Each row is followed by its class number.
[ 155 -388  212  -17  -99  -82  -66 -115  254   65    8 -130  -68 -165
   31  342  471  276 -188 -201 -201 -325   73 -277 -345 -323 -126 -325
 -272  -77   50 -106 -136  -42 -111  -21  214   72  187   43 -141 -457]	2
[-215 -356 -132   18   39    4  -54   11   50   80   -9   84  -79  -77
  -47   10  230   -5   22  210   56   22  184   89 -182   84   26 -117
   57 -185  -22   93  -19   74 -200  -72  -29   28  -69   54  118  374]	7
[ -63   94  -33   33  497  291   94 -181  -27   23  183  400 -261  331
 -110 -183   43 -315   37 -331  157   94  255  218  298  215 -221  268
  -47   42 -100  142  108  -67  -15  340  267  244  169   82  -57  320]	4
[ 271 -287  286  -40 -145  -13 -288  -97  -87   92   38  141 -118 -229
 -187   71  420   78    1 -141 -191 -293   94 -140 -358 -283 -105 -204
  -53  -19  -61 -149   -6 -157    8   91   71  156  136   99 -339 -372]	7
[ -29  614  338  -30   31  167    2   68    8  107  373  242   28   25
  114 -179  -68 -152   -3  -66   30   67  182   89  219 -168   36  345
 -243   59   58   81   53  -26  222  -27  143 -152 -338 -366  216  133]	5
[ 175  363   -8  -94  466  280 -448 -112 -555   -1 -110  109 -127  440
  -50 -267  -77  383  254 -234  146  181  152  405   12   68  -47  429
  -98 -225  368 -104  305  427  365  216   36  121 -424  184   51  245]	4
[ 106 -372  134   43 -168 -115 -160 -219   73 -155  -35  -82  -35 -263
 -104  216  353  163 -125  -61 -185 -241  -48 -148 -297 -226 -161 -387
  -76  -52  108 -133 -171  -41  -61   -1   13 -124   91  116 -198 -161]	10
[-119 -441  -64  124  -83  -40 -138 -233 -173  -38 -128   44  -19 -304
  147  -65 -255  318  102 -125 -120  127  -92 -190  -18   92   36  236
  152 -286  158 -193  215  -33  -46  214 -114 -498 -378  338  194  328]	7
[ 112  137 -139  137   88   26  186   97  426   27 -140   43  181  -81
   92  103  313 -154   -6  -92   31 -215  -71   24  -26 -212   27 -290
   57 -150  -25  -96  175 -119 -153  -54  112  148  167   -4    3 -318]	10
[ 143  587  -98   33  180   93 -264   72  -96  -47  198  309    5  317
 -120   -4 -110 -166  110  -17  198  433    4  178  302   63 -247  325
 -277   32    2  193 -134  297  256  324   42  -14   -3 -273  -43  436]	6
[ 322 -152  251 -104  177   13 -291 -152  179  119   23 -141  -38 -138
  -62  137  459  165 -209 -230 -119 -204  225 -216 -114 -134   23 -178
 -240  -43  -24 -232 -181  -34  -89  -68  255   32  146  217 -201 -389]	4
[  31 -392  204   67 -163  -59 -127  -62  165  137   81   43 -125 -158
 -103   83  494  116 -118   19 -112 -213  138 -114 -167 -296   -3 -205
 -256  -41  -58  -70 -195 -265 -110 -178   46   86  233   55 -151 -385]	8
[-207 -351 -113   44   70  -48  -54   13  207   89  -58   90  -62  -52
  -58   33  199  -38    2  207   76   37  176   92 -152   37   -3 -115
   52 -173  -15  116   16  111 -231  -82   -5  -34  -55  114  127  391]	8
[-403 -409 -125   60 -408 -166  111 -338 -126  -60  -81  117    1 -205
  -70 -316 -131 -389  145  137   57   37   20   -6 -112  -85   74   66
  -32   97  305  174 -213  -75 -232 -104 -290  -27   70  128   92  354]	3
[-197 -360 -146  -24   76  -21   -8   11  154  105  -72   66 -100  -19
  -47   40  201  -71   16  239   82   49  193   63 -180   30   32 -136
   69 -173  -32  108  -16  112 -208  -77  -10  -24  -76   56  120  481]	2
[-373 -595  107  483  148 -289 -464  -26 -368 -104  -99    6  279 -282
  424  207 -218  -34  -56  352 -234  433 -309 -102  210 -162   84  182
  106 -195   33    0  244  -90   25  -10  -19  -74 -349  357  122  181]	6
[ 275  -69  232    8  -11  -52 -148 -134  118  106 -150 -167  108 -226
 -147  204  330  174 -148 -209 -100  -35   13  -74 -166  -42 -150 -313
  -71 -180  -36  -20  -37  240 -100   32  133 -131  162  197 -126 -265]	6
[ 244 -345   55   92    0  -43 -212 -168  172   51  -76 -113  -47 -291
  -33  281  187  111  -55 -124 -111 -157   69 -221 -259 -128 -151 -220
 -153 -115   66  -43  -32  154  -14  -41   86 -189   13  132 -109 -296]	3
[-523 -275  -21  287 -421 -153    2 -144  233  158 -120   92 -123 -362
 -138  -56  130 -271    2  187  -45  -63  216 -135   68   27  228  339
  349  121   96 -149  -80 -342 -379 -248  -48  166  -27   47  218   72]	9
[-241 -388 -116   25   51  -25  -52  -23  128  110  -47  107  -96  -51
  -46   42  235  -85   32  275   73   57  180   78 -154  -31   39 -141
   43 -231  -28   85  -33   43 -221  -85  -37   -9  -73   33  150  470]	2
[ -67  161 -380  155 -125  -57  186    7  255 -196 -201 -190  317  -14
  211  138  112   44 -121  -69   -6 -169 -185  -72  163 -156   67 -172
  160  -72   78 -184   37 -155 -222 -115 -247 -142   72  -76  208 -515]	3
[ -80 -204  112  194 -212   60  641  -80  367  189  -29   87   -9 -316
    5  -51  323 -433 -159  192   96 -269  100  111  -35 -116  500   -1
   67  349 -187  121  -99 -306 -226    1  451  457  137  -90 -130 -301]	9
[ -31 -355  -48  233  -99 -434 -668   75 -309 -117   26 -102   91 -139
  429  216 -141  462  -43  154 -206  412 -345 -259   41   47   12  466
 -187 -191  102 -206 -199  -36  -60  -21   91 -238 -324  400  190  471]	5
[-152 -370   71 -126  262  -42 -666 -273 -384  -84 -185  151  -64 -156
  150  106  -72  146   98   23 -175  359 -154 -248   73  -13   42  235
 -292 -222  202 -266  275   65  -24  155  -70 -212 -459  380   78  204]	2
[ 103  117 -330  -49   94  -53   27   76  403 -137 -385  -74  255  127
   96   82   25  -45   63  142   10 -217 -181 -107   75   93  169  -34
  122  -69   30 -299   62 -164 -129 -187 -241 -194  285   26   88 -335]	10
[ 142  147 -336  211 -107  -53  240   53  176 -180 -128 -122  285   42
   96   97   36  113   88  -24  -15  -93 -208   46  195  -91   16 -246
  112 -210   98 -280  -50 -128 -250   74 -159  -52  288 -105  102 -267]	10
[-111 -260  -98    0   26  -17   -8   18  103   90  -28  128  -89   17
  -51   35  153  -67  -22  202  110   22  153   74 -198   23    5 -126
   51 -204  -17  123  -17  154 -156  -27  -31   38  -22   64   76  438]	0
[-480   19 -457  309 -388  252  -18 -251   67 -144  327   14   29 -711
 -233 -356   86  268 -107 -120  -43 -227  -90 -247  225 -282 -295  190
 -178 -309  -69 -236 -290 -532  256  248   42  398   -3 -396   56  281]	1
[ -17  198 -235  103 -270   41    4 -248  216  -10  555 -387  -96  -24
  -91  -65 -275  -37 -201 -374  -48  -20  104 -345  199  216 -217  398
 -119  152 -204  118 -512 -144  331   21  355 -554  -30  136 -171 -101]	2
[ 155  -53   82   42 -215 -164 -124  -16  513  136   77 -226   52 -269
   33  188  338  207 -220  -85 -126 -212   20 -337 -191 -220   98  -48
 -205   -7    0 -103 -269  -79    1 -120  228 -131  145   12 -246 -290]	10
[ 257 -223   56   81  237 -359 -605  194 -426 -232  -46   86   95  147
  350   30 -511 -158  116  137  -29  505 -236  187   77  279 -421  370
   87  137  121  105   48  199  198   94   48 -267 -246  596  101  730]	5
[-197 -360 -125   -1   57   15  -48   18   74   89   -1   99  -46  -30
  -28    5  223  -36  -14  196   69   15  224  108 -163   58   28 -124
   35 -212  -49  127  -20  105 -222  -33    1  -19  -51  110  112  418]	7
[-185 -220  -71  197   49  -95 -784  -42 -284  -82 -170  202  233 -281
  100 -221   47  -56    6  205  -90  287 -193  156  -17  -79 -184  257
  -49 -352  -39 -214  297  -45   96   97  -97   97 -354  367   73  492]	0
[-194 -194   22   70  -61 -229  104  -14  -54  294  224   21  -52 -165
  202  -17  146  -72  121  122   17  314  154 -152  104  113  290  219
   70    0  201  204 -191 -360 -278 -186  -27   32  110  -46  113  -85]	7
[-282 -261 -268  374 -230  -41  228  -22  376  159  220  174 -255 -548
 -267 -133  222 -349  191  227  176  146  133  -49   18 -241   36   48
   94  111   39  169  -22 -479    2  -73  -32  403   49  195  -64   79]	5
[-432 -362 -253  356 -231  -77  329 -220   72  -15   87  141 -105 -324
  -22   16  117 -387   -5  368  -25  -63  190   19   63  -42  328  -79
  340  128  189  118 -167 -424 -323 -154 -171 -210  -16   72  382  210]	1
[-128 -618  -77  -25 -366 -254 -390  -42  129  -84  200   87  -85 -221
  -25   94 -455  -52   56  207 -167  -36  -89 -332 -120 -239 -153  356
   73 -313 -133   -8   -1  -97  238  243  -23 -435 -176  155  -90  311]	3
[-192 -292 -114    1   60  -57  -49   10  194  106   -8   90  -77  -17
  -42   23  229  -48   -7  242   92  -19  181   76 -182   24   61 -190
   67 -253  -71   75   24  105 -211  -57  -24  -12  -93   67  138  430]	3
[-519 -556 -370  315 -502 -209  267  -70  345  141   72  -19  -74 -313
 -159 -113   23 -141    1  420   -3   42  349 -250 -110  -60  256  163
   -2  203  211  148 -344 -200 -210 -255 -150  -91   19 -149  213  226]	1
[ 239 -317   61 -184   23  -71 -330  -34  -38  -31  -18  -50  -12  -62
   46  161  296   97  -79  -22 -270 -280   43 -212 -304 -251   35  -74
  -85   53   70  -50 -114  -62  -26  -11   66   44  111  101 -289 -441]	5
[-184 -340 -133  -30   71  -35   12    6  188   98  -47   64  -75    0
   -3   42  245  -36  -51  170   75   40  174   34 -156   96    0 -196
   42 -192  -18  103  -24   72 -218  -59   60  -45  -58  123   83  404]	10
[-210 -428  -49  326 -370 -111  608 -168  394  129  255  198   71 -497
  -95   -4  210 -598  -17  283   59   15  227 -248  -92 -224  262 -267
  204   58 -113  184 -127 -471 -204  102  169   -2  -68  -61  186  -74]	6
[-317 -583  -92  352 -640   -6  240 -451  201 -133 -146   90  144 -666
 -239 -253  -30 -365 -471 -323   25  -30  115 -210 -134 -247 -244  540
 -248  176 -142  241 -349 -461   11  132  165 -253  229  330   59  137]	2
[ 100  326  229 -187  112  299  -44 -179   97   52  550  180 -236   84
 -217 -274 -102  -12   98 -471  134 -188  467 -130 -245 -210 -297  140
 -452   91  219  191 -151  107  462  343  307  283   -1  288 -330  445]	0
[-227 -441 -134   66 -283 -212 -630 -112  -27  -39 -450   89  282 -334
  143   11 -193  -27  166  123  -89  268 -313 -190 -128 -158 -121  423
  105 -223  -55 -118  137   10 -137   27 -211 -148 -137  358 -115  396]	2
[-223  117  108  195 -523  -21  439 -208  192  240  321   18   66  134
  -69 -337  226  -31  -83  -76  157 -293  476  -20  -74  -37  300  163
   15  224   72  199 -620 -162 -198 -114  183 -195   14  103   30  192]	7
[  94  134  242   73  -60  -66 -345  174  263  141  548  135 -263  -59
 -206  -35  163   73  150   20  -68    0  234  -37  344 -213 -415  224
  -10  -55  -22   15   55 -207  315  205  256  217  132  152 -446  142]	1
[-243 -329 -153   37  112  -42  -94   27  207  109  -56  107  -57  -53
  -82   16  241  -20   10  241   75   78  195  108 -145   46   60  -83
   58 -188  -38  116   32   87 -246  -75  -20  -12  -75  110  116  399]	8
[-187 -331 -149  -15   92  -72  -32   24  215   90  -23   59  -74   41
  -30   37  205  -35  -27  263   93  -22  201   37 -139   62   63 -132
   36 -237  -47  102   14  140 -199  -69    5  -36  -82   88  127  401]	3
[-213 -244  180  355 -308  194  340 -415 -123  -82  207   88  -36  138
 -206  -76  -24 -131 -213    2  133 -485  337  108  160 -291 -259 -298
 -273   53   94  192 -379  -59  152  -16  -14 -334  -13  384  157 -115]	3
[ -70  -22 -225  208  212 -282  126  211  436  -75 -156 -214  335   72
  391  282  -97  213  132  262   53   81 -330 -153  203   -8  103 -113
   57 -151   72 -183   68  -58  -43 -355 -151 -115  -40 -288  266 -406]	4
[-427 -539  -25  159   -4 -290 -449  -45  116  -86   10  -68 -119 -390
    2  180 -199  154  -75  240  -94  210 -183 -116  -81  -67  -54  136
  250 -167  -92   42  176  -85   95   15 -219 -282 -185  538  -96  581]	3
[ 253  418 -239  207  154  322  126   70 -136   97  -91    1 -189   83
  -82 -272 -250 -249 -224 -600  360   37  166  180  272  -26 -264  584
   61  101    3  520  -98  351  370   21  423   86   28  213 -257  378]	9
[-651 -126  -17  166 -227  105  300 -253  218   96  149   50  -70 -418
 -193 -256  273 -220  -70   34  -99 -151  334 -166   94 -114  354  113
   70  195  110 -138   19 -488 -278 -121   47  437   27 -126  124 -159]	1
[-129   16 -276   27  -52  -91  -77 -160 -157  -79   46  244  -95  107
 -178  -80  -97 -385   46    3  140   41 -204  -40 -140 -347   33  416
 -184  193   74  509 -105    7  370   78   38  137   51   27 -370 -101]	4
[  22  -59 -368  350 -687   -7   80  -89 -109 -200  -55 -112  238  -56
  -31   67 -373 -118  111  178   45 -235 -251  120 -263 -424 -233  -36
  134  -30    5  203 -215  178  181   93 -320 -148  148 -123 -121   52]	3
[ 135 -295  337    1  -29  -45 -308 -132   44  191   46  112 -178 -156
 -156  195  499  164   35  -59 -119 -133  287 -194 -153  -20 -155 -187
 -199    2   40 -136 -219 -160 -205 -225   66  -57   94  154  -56 -341]	8
[-263 -615  139  238 -615 -332 -385 -100  -73  -24  -41  128  200 -521
  101   74 -215  -74   46   34 -129  141 -282  -43 -310 -533 -189  122
  143 -161  -53  103  -61 -137  -49   75  -83 -153 -200  324  -92  206]	8
[-591 -290 -239  168 -295   97   16 -199   50 -290  185 -196    3 -387
 -160 -128   85  373 -289  255  -89 -287   -3 -251  177 -207  -15  405
 -465   66  144 -117 -361 -382  354  -84   17  246 -104 -176   80 -249]	5
[ -15 -207   -1  370  121  -48 -643  -59  -59 -129    5   69  -20 -354
  263  187  -10  351  230  165  -50  217 -346   -5  308 -211 -170  -70
  -18 -490   97 -567  265 -216  139  167  -40   75 -460  384  168  236]	9
[  45 -204   63   51  -75 -141 -503 -113  208   19  120  -38   -3 -303
  -95 -183   83  358   47   79 -135  -90  -57  -53  -74 -103  -43  152
  379 -220 -154 -485  151 -385  148  490  -28  116  -13  552 -280  481]	4
[ -17  555 -188  479  -37   -1   41   89  796  -21  502 -262    4   12
  185   82 -151  593   70 -290  189   38  -40 -201  417 -100  -47  271
  -21 -158   -8 -244 -383 -286  262 -100   25 -423    7   -6   53  212]	8
[-323  -81  142  383  138  427 -109 -216 -431   67  175  230 -249 -377
  -55 -265   24 -347  404  162   17  114  107  237  322 -186  -67  123
 -137   34  239  190  140 -119  301 -261  -27  347 -186  111 -150  149]	6
[-202 -352 -139   30   44  -46  -70    3  168   86  -61  113  -52  -48
  -73    9  202  -19    4  198   73   54  188   75 -166   32   18  -97
   53 -180  -27  110   -6  100 -242  -63  -17  -77  -96  109  127  407]	8
[-247 -237 -261  320  -16  -16  362   30  400  158   13  -95  -69 -258
   81 -123  250 -174  -64  126   62  -71  268 -122  -37   97  423  181
  186  395   40  144 -298 -132 -282 -334  230  202  -42   -3  -61  161]	5
[  54 -518 -148   35 -128  122 -124 -181  -56  -48 -109  -98  -67 -345
   24  103  218   30  -34  -17 -139 -243  -94 -130 -146 -251 -131 -193
  -61 -105    1   13 -152 -120  -70 -114  -52   74  177  122 -214 -325]	5
[-294 -348  161  170  131 -143 -542   86 -225   -1 -127   21  160 -383
  327  123  -85  129  180    1 -291  457 -134   97   83   48 -139    3
  256   81   69 -184  381   52 -219   20  -30  -10 -492  414 -171  240]	10
[-123  -43 -410  209  -22  -36   74   29   54 -196 -300  -48  444 -195
   68  141  358   98   47  249 -194 -163 -258  -65  286 -133  301 -214
   71 -101  -92 -400   66 -508 -375 -160 -203  112  201  -89  103 -899]	1
[ -73    6  -29  234  -48  -22   58   81   65   -4 -118  -99  142  -96
   82  191  179   79   54  -14  -42 -191  -99  -41  151  -20 -102 -116
  171   36   22 -196  122 -136 -124 -157   23  328   67   31    1 -617]	7
[-151 -347 -166    4  -20  -10  -25   46  129  110   28   69  -69  -26
  -37    9  206  -50    5  244   85    1  214   92 -184   53   11 -123
   51 -191  -51  146  -56   99 -193  -23  -16  -17    3  115   83  447]	7
[ -56  190 -231  303 -267  166  166  -69  344  -21  -31   95   34 -262
  -59  131  231 -212  175  105  -23 -287 -135  117   37 -202  -67 -449
  267  -96 -120 -301   32 -468 -221 -174 -378   57  391 -235  235 -279]	1
[-197 -372 -134   29  112  -54  -20  -25  144  108  -17   55  -55  -26
  -24   26  190  -69    5  215   80   52  188   78 -160   26   -1 -116
   87 -198  -38  161  -13  132 -218  -62   35   18  -40  113   90  478]	4
[ 149 -311  334  -60   89   57 -231 -115 -181  104  -85  -69   56 -304
  -79  145  436   90  -48 -129 -192   -6  267 -114 -130  -47  -61 -161
 -172   47   77   62 -128   91 -130 -154  232   59   17  241 -245 -410]	6
[ -12 -243  222  -21   16  -27 -292 -143  157  111  -33  -45    9 -300
 -152    8  524   66 -131  -83 -224 -255  171  -54 -254 -298  -19 -170
 -247  -21   49 -120  -33  -68 -134 -125   58  239  245   76 -226 -297]	4
[-349 -457  -77  303  165 -217 -505   68 -331  -61 -121 -157  164 -191
  261    1    2  136  -94  208 -115  493  154 -313  431  239   14  617
   40    9  114  -79    1 -238 -123 -371  120   54 -244  412   86  109]	1
[-130  118 -255  173   94  -81  281  249  657  -70  -82 -106   48  113
   57  169  227  212  151  225  -15 -351  -57  -29  133  -30  156 -198
  153   29  131 -336   89 -348  -51 -285 -193  116  273 -127   90 -488]	10
[-428 -598  214  159 -758 -322 -384 -181   63  111 -104  227  -10 -387
   21    0 -303  -98  175  307   34  135 -339 -286    6 -189 -270  330
  -11 -465 -175 -109  -83 -221 -119 -213 -165 -277 -160  384  277  496]	5
[-178 -225  120  159 -271 -269 -528  -76  -86  -24  -74  -72  127 -543
  183   29  -14  375  201  195  -97  186 -427 -157   26 -140 -330  -58
  194 -423   25 -291   75 -229   -5  -30 -300 -103 -161  314   33  631]	2
[-333 -194  -97   39 -127  117  274 -134   94   39 -170  245  -96 -210
 -149 -144 -182 -578  253  -11   87  -13  205  141  -90 -288  262   38
  138  182  239  192  162 -100 -183 -139 -202   83   -5  175   45  -67]	9
[  17  110 -177  -12   57 -106   20   -7  314 -151 -132  -53  141   91
  117  243  266  293   18  167 -104 -265 -288 -100  224 -120  202 -195
  138 -352   26 -451  227 -301 -158   29 -293 -135  133 -254  181 -677]	3
[-436 -180 -134  269   22   28  -74   49  264  141  184  241 -424 -119
  -80 -104   62 -232  220  183   -7   93  179  -29   76  -52  183  -66
   92  154  132 -314  121 -236 -134  -73 -127  395 -117   49   59  487]	10
[ -96   91 -314  148   31 -104 -198  100  270  -35 -307 -108  184  -78
   62  186  152  364   83  171  -54 -156 -330    6  137  -53   52   11
  216 -251   48 -336  225 -187  -61  -91 -280   34   75   -5  138 -506]	8
[  86 -323  195  -20  124   -9 -240 -146 -187   53 -106  -54  -89 -108
 -104  165  393  165 -167 -156 -150 -177  187 -258 -305 -153  -24 -139
 -230   99   60  -74 -109  -20  -62 -197  110  211   90  175 -159 -385]	4
[ 101 -286  198  -28  -40   11  -85 -103  244  162   59   37  -56 -368
 -212  111  556  104  -10 -157 -136 -213  272 -156 -271 -162  -26 -345
 -192   -6   -4 -125 -183 -129 -245 -108  143  210  163  140 -279 -409]	0
[ -53  484 -188  199  421  -72  -67  213  355  -78   71  -32  105  174
  135  139  330  253   -9   57  -84   23 -143  253  249  225   57 -283
  214  -66  -53 -387  209 -191 -190  -31 -231   21  121 -133  175  -86]	0
